Here is a tiny trained network, its code and every weight. The questions are about switching its units off for an input and a target symbol, where a switched-off unit gives its printed mean instead of its output.

import numpy as np


def w(rows, s, z=0):
    codes = np.array(rows[::2]) - 128.0
    scale = np.full(codes.shape[1], s)
    scale[-1] = z or s
    return codes * scale


def f(y):
    return np.maximum(y, 0)


def softmax(a):
    e = np.exp(a - a.max(-1, keepdims=True))
    return e / e.sum(-1, keepdims=True)


def log_softmax(a):
    a = a - a.max(-1, keepdims=True)
    return a - np.log(np.exp(a).sum(-1, keepdims=True))


def net(x, mask):
    ids = ['Πβγθμξτψω'.index(c) for c in x.split()]
    T = len(ids)
    res = E[ids] + P[:T]
    r = res
    for j in range(3):
        rows = slice(4 * j, 4 * j + 4)
        q, k, v = (r @ M[0][rows].T for M in (Q, K, V))
        z = softmax(np.where(np.tri(T) > 0, q @ k.T / 4**0.5, -1e9)) @ v
        o = O[0][rows]
        res = res + np.where(mask[j], z, o[:, -1]) @ o[:, :-1]
    y = f(res @ A[0][:, :-1].T + A[0][:, -1])
    res = res + np.where(mask[3:7], y, B[0][:, -1]) @ B[0][:, :-1]
    return log_softmax(res[-1] @ U[:, :-1].T + U[:, -1])


Q, K, V, O, A, B = {}, {}, {}, {}, {}, {}
E = w([
[134,119,82,147,100],'Π',
[115,191,160,83,188],'β',
[67,179,115,60,177],'γ',
[120,161,81,188,211],'θ',
[83,194,158,168,177],'μ',
[168,141,102,133,254],'ξ',
[57,176,94,146,143],'τ',
[133,152,139,163,88],'ψ',
[155,105,35,90,203],'ω',
],0.017)
P = w([
[195,167,116,166,34],'0',
[63,162,93,194,204],'1',
[141,188,135,52,137],'2',
[137,29,167,35,122],'3',
[55,152,62,226,246],'4',
[180,210,123,66,102],'5',
],0.013)
Q[0] = w([
[142,188,2,222,93],'h1',
[113,77,129,174,117],'h1',
[81,56,133,107,157],'h1',
[119,70,136,232,172],'h1',
[144,130,140,175,115],'h2',
[95,84,110,221,105],'h2',
[126,30,229,92,83],'h2',
[134,188,12,210,90],'h2',
[28,92,80,172,170],'h3',
[168,94,118,139,135],'h3',
[62,152,64,165,206],'h3',
[159,157,130,132,139],'h3',
],0.0099)
K[0] = w([
[209,146,70,153,111],'h1',
[101,197,175,107,77],'h1',
[83,203,201,66,92],'h1',
[155,187,130,150,66],'h1',
[79,183,132,129,156],'h2',
[101,185,133,180,99],'h2',
[48,81,180,118,145],'h2',
[178,245,90,118,77],'h2',
[164,145,109,161,59],'h3',
[93,65,191,92,87],'h3',
[213,150,128,133,120],'h3',
[191,135,88,114,174],'h3',
],0.011)
V[0] = w([
[119,145,154,123,81],'h1',
[60,189,138,108,140],'h1',
[162,129,126,150,143],'h1',
[152,132,215,141,187],'h1',
[190,146,248,151,142],'h2',
[189,53,90,222,159],'h2',
[128,78,106,154,183],'h2',
[162,111,134,153,66],'h2',
[115,153,73,209,135],'h3',
[171,95,129,70,172],'h3',
[91,151,35,160,118],'h3',
[119,169,124,148,162],'h3',
],0.013)
O[0] = w([
[64,73,168,101,104,75],'h1',
[185,72,112,182,110,237],'h1',
[139,149,164,87,126,161],'h1',
[181,101,167,147,203,172],'h1',
[156,134,254,126,188,155],'h2',
[220,163,114,190,107,84],'h2',
[207,82,77,191,184,99],'h2',
[142,195,182,140,69,74],'h2',
[159,115,127,193,103,254],'h3',
[114,162,102,72,219,82],'h3',
[120,116,85,149,70,215],'h3',
[164,99,163,141,118,250],'h3',
],0.0087,0.0074)
A[0] = w([
[247,2,140,32,52,102],'n1',
[72,55,236,90,19,49],'n2',
[87,99,140,186,126,252],'n3',
[229,137,142,69,73,240],'n4',
],0.0071,0.003)
B[0] = w([
[107,255,121,95,80,208],'n1',
[109,133,116,196,199,234],'n2',
[177,87,192,114,55,255],'n3',
[18,115,185,118,155,222],'n4',
],0.0095,0.006)
U = w([
[118,208,108,66,65,242],'Π',
[59,133,158,71,176,30],'β',
[21,80,69,113,145,234],'γ',
[206,97,82,145,78,1],'θ',
[160,2,177,123,109,230],'μ',
[170,200,116,116,180,89],'ξ',
[107,59,75,135,79,107],'τ',
[113,207,157,69,88,198],'ψ',
[112,204,25,106,122,45],'ω',
],0.0083,0.0026)

Each question gives the input, a string of symbols that net reads in full, and the target symbol t.
The units are the heads (4 rows each of Q, K, V and O) and the neurons (one row each of A and B). Each row of codes is followed by its name. A weight is (code - 128) times the scale printed after its matrix; where a second scale follows, it is the last column's (O, A, B and U).
mask holds one flag per unit, heads first, then neurons. A switched-off unit (its flag False) gives its mean, the last column of its rows in O or B, instead of its output. The means were averaged over made-up inputs and are rounded, as every weight is.
A unit's drop is (log p(t) with every unit on - log p(t) with that unit switched off) / (log p(t) with every unit on - log p(t) with every unit switched off).
The circuit of an input: a set's keep is (log p(t) with only the set's units on - log p(t) with every unit switched off) / (log p(t) with every unit on - log p(t) with every unit switched off). Starting from all 7 units, units are removed one at a time, each time the one whose removal leaves the highest keep (on an exact tie, the one counted first), for as long as the keep stays at least 0.8.
units of the circuit, in order: the units of the circuit, biggest drop first
top k neurons: the k neurons with the biggest drops, biggest first
heads that matter: for each layer, one digit per head in row order, 1 if its drop is at least 0.15 and else 0, layers parted by /
input β μ μ μ ξ, target β: units of the circuit, in order => (h2)
input ω Π β γ ψ, target ω: units of the circuit, in order => (h1 h2)
input μ Π ω μ β γ, target ω: heads that matter => 010
input μ ξ γ ξ μ, target μ: heads that matter => 001
input μ β ξ θ, target θ: top 2 neurons => (n1 n4)
input μ μ μ τ μ μ, target μ: units of the circuit, in order => (h3 h1 h2)
input ξ μ θ, target ξ: units of the circuit, in order => (h2 h1)
input ψ θ γ θ μ, target ψ: heads that matter => 010
input ξ ξ γ ξ ψ, target ξ: heads that matter => 111
input Π μ μ τ μ, target Π: units of the circuit, in order => (h2 h1)
input β γ μ ξ, target ξ: heads that matter => 011
input ξ ξ ψ ξ μ μ, target ξ: heads that matter => 110
input ξ ξ ξ ξ θ τ, target ξ: units of the circuit, in order => (h1 h2)
input Π μ ξ γ, target γ: heads that matter => 010
input γ θ ξ β, target β: units of the circuit, in order => (h2 h3)
input τ ξ ξ ω ξ, target τ: heads that matter => 111
input θ μ γ γ ξ μ, target ξ: heads that matter => 100
input μ ω β, target ω: heads that matter => 010
input ω μ τ Π ξ, target ω: units of the circuit, in order => (h2 h1)
input β μ μ μ ξ γ, target ξ: units of the circuit, in order => (h1)
input ω ξ μ γ γ, target ω: units of the circuit, in order => (h2 h3)
input θ μ β ξ, target ξ: top neuron => (n1)
input ξ ω ξ γ μ β, target ω: heads that matter => 110
